(in the rows, 128 means zero)
Each row is followed by its class. Each block has new classes.
[121 141 135 119 102 143 117 162 154 136 120  84 128  87  87 130 116 159
  97 131 135 133 168 106 104 135 110 130 160 119 115 117 129 169 127 143
 133 123 114 106  93 123 173 170 148 124 140 124 139 130 160 144   6 127
 127 210 108 104 121  96 128 152  84] => [63]
[ 90 147 124 129 147 137 122 148 178 158 136  72 153  64 122 145 115 150
 106 115 158 170 153 110 148 126 124 142 164 129 103 104 128 118 150 123
 117 124 130 142 152 147 146 148 151 131 160 144 120 164 135  94   4 124
 144 135 114 119 144  31 130 148  95] => [68]
[141 137 147 125 146 181 127 105 149 149 125  77 134  80 129 143 115 158
 148 112 144 135 113 114 139 156 140 159 144 138 150 149 148 127 116 124
 116 121 142 118 130 174 134 180 129 137 119 122 120 118 125 119  77 143
 120 134 119 123 146  95 155 159 114] => [59]
[123 106 127 114 150 127 123  89 144 152 133  69 146  82 133 140 118 148
 133 117 149 132  71 121  95 129 127 130 133 129 138 141 128 120 129 123
 114 165 125 140 130 167 113 161 124 123 121 116 107 144 141 114  93 101
 151 106 130 122 141 104 163 132 109] => [75]
[135 141 183 102 165 252 126 127 153 133  96  87 147  41 113 121 111 137
  93 143 125 147 129 139 150 127  86 152 102 124 119 163 135 138 123 117
 237 112 124 119 129 161 160 127 131 131 138 129 147 194 169 138   4 127
 145 154 130 126 131 114 133 152 124] => [72]
[145 138 137 120 147 196 149 135 128 151 125 101 140  52 122 157 106 143
 119 124 139 132 140 131 122 130 151 149 109 120 140 146 111 135 120 130
 139 136 129 134 114 136 112 167 104 157 118 121 138 149 126 145 127 134
 148 120 121 127 147 110 120 153 121] => [70]
[140 135 146 121 135 137 132 157 149 136 121  84 156  84  98 138 143 104
 109 127 139 131 119  93 136 120 124 113 147 130 124 134 172 145 116 144
 110 100 117 127 115 147 184 160 135 135 154 134 126 136 146 150   4 133
 142 169 126 132 135 108 137 128 107] => [75]
[129 128 146 113 170 213 127 145 129 143 141  82 129  75 113 131 114 117
 125 152 133 150 155 135 138 124 129 141  98 110 109 141 131 136 130 131
 101 131 101 117 101 124 128 169 118 111 136 127 149 124 133 158 114 133
 132 207 146  83 132 109 144 138 133] => [63]
[142 143 137 129 151 142  96 190 144 147 152  74 131  87 119 124 114 124
 125 130 158 139 132  23 139 113 120 116 166 116 114 153 140 145 116 118
 114 106 186 119 130 149 147 137 140 143 135 129 145 157 141 122   4 129
 125 198 111 111 145  98 153 127  96] => [75]
[153 131 144 125 126 138 124 148 156 135 113  77 150  90 117 140 115 135
 128 118 130 129 138 132 124 121 123 138 171 121 127 114 132 144 129 127
 154 115 120 126 151 108 163 148 141 150 133 166 137 157 154  96  16 140
 142 153 112 107 151 104 143 124 116] => [59]
[135 120 133  65 117 135 114 162 136 134 128 123 116 140 126 115 115 101
 138 137 123 153 143 107 133 131 123 111 148 140 130 169 107 164 132 134
 114 154 156 106 111 114 141 144 126 113 129 107 139 107 157 161 103 133
 123 170 119 153 118 118 123 102 105] => [72]
[120 134 130 115 144 157 106 116 147 161 125  72 132  67 129 145 114 151
 123 163 134 159 137 132 132 137 125 145 138 138 124 141 139 127 125 101
 155 128 135 153 124 132 157 169 142 116 149 147 144 141 136 138  14 121
 152 177 126 124 124 127 143 150 120] => [63]
[108 155 156  97 151 213 141  99 120 113 121  65 123 101 134 143 112 252
 121 169 124 158 146 151 139 129 117 162  53 134 143 128 118 114 121 100
 165 129 116 142 131 117 126 138 101  84 117 110 156 104 107 157 235 141
 144 164 128 142 143 151 107 167 163] => [59]
[157 132 143 111 157 167 130 120 147 126 120  89 148  79 113 167 126 146
  90 120 136 144 140 137 168 134 117 140 132 145 108 114 121 157 133 140
 161 126 118 112 129 129 164 142 126 120 115 141 159 130 105 143   4 129
 134 154 126 106 124 108 142 122 128] => [63]
[143 154 144 126 130 136 131 187 142 156 133 116 157 119 101 119 101  61
 130 137 140 138 162 126 132 130 112 135 156 125 139 135 124 146 119 143
  90 111 130 111  72 121 152 156 131 134 133 142 139 115 132 167 106 127
 121 200 114 101 123 115 140 118 108] => [59]
[130 114 133 100 144 190 115 122 106 153 142 128 116  97 123 118 119 114
 117 142 139 145 119 149 140 127 139 142 105 121 125 147 172 152 140 162
 152 116 117 101 137 130 114 111 115 114 135 120 123 159 133 169 162 136
 164 169  93 130 126  92 137 148 122] => [63]
[116 128 137 111 125 151 137 177 141 149 129 123 109 130  93 110  95  81
 132 158 136 141 127 123 111 115 161 120 136 108 118 143 128 150 123 144
 101 116 138 112 113 123 126 152 112  96 117 125 132 114 138 157 106 151
 123 185 114 103 127 102 148 136 107] => [59]
[140 129 150 108 156 226 136 190 138 145 135 109 119  77 100 127  91  74
 123 150 130 137 222 116 131 117 131 158  84 116 160 135 113 156 123 134
  98 125 136 103  86 122 127 129 118 109 119 116 176 148 143 165 132  66
 134 201  88 127 137  98 132 143 118] => [70]
[154 142 134 116 140 142 150 188 132 146 152 121 118 101  82 117 109  85
 122 151 129 143 133 143 132 105 124 123  93 115 127 126 116 133 145 126
 129 111 131 104 117 106 129 145 110 145 136 114 142  62 149 161 110 119
 124 211 125 113 135 110 116 119 134] => [72]
[120 149 167 125 163 175 122 126 135 107 108  68 133 128 104 120 109 140
  94 154 133 144 150 142 139 117  95 141  95 133 124 155 137 164 124 130
 167 126 129 109 111  96 163 168 120 107 152 116 146 119 132 159  94 124
 137 207 151 133 137 148 148 116 134] => [75]
[131 134 141 120 147 154 131 136 167 143 149  88 155  13 113 131 118 124
 106 122 154 176 144 118 148 108 153 132 153 126 126 104 147 125 147 110
 105 127 114 131 129 157 138 129 140 141 166 149 137 198 163  99   4 127
 144 129 117 115 147  90 164 140  80] => [68]
[161 154 117 138  69 134 124 113 171 194 130  92 158  39 124 147 127 138
 104 117 143 142 127 112 140 122 179 145 161 127 108 112 143 132 143 122
 123 101 123 142 130 163 143 144 138 156 151 141 150 207 130 121   4 130
 140 122 120 103 156  73 133 151  99] => [68]
[147 159 121 105 126 180 158 182 140 155 123 138 124  94 132 116 107  70
 142 122 141 118 161 132 120 137 146 141 151 118 141 158 138 147  98 152
  97 109 127 132 110 105 131 189 110 142 130 111 151 140 126 178  60 142
 106 209 115  89 131  89 108 140 110] => [59]
[160 121 138 111 137 133 125 174 143 139 117 151 130 154  81 113 111  65
 133 151 110 137 113 147 147 131 136 134 133 103 140 129 135 151 126 149
 124 119 196 108 111  81 130 154 107 152 141 153 166 139 116 153 141 129
 100 186 116 120 135 173 132 127 159] => [68]
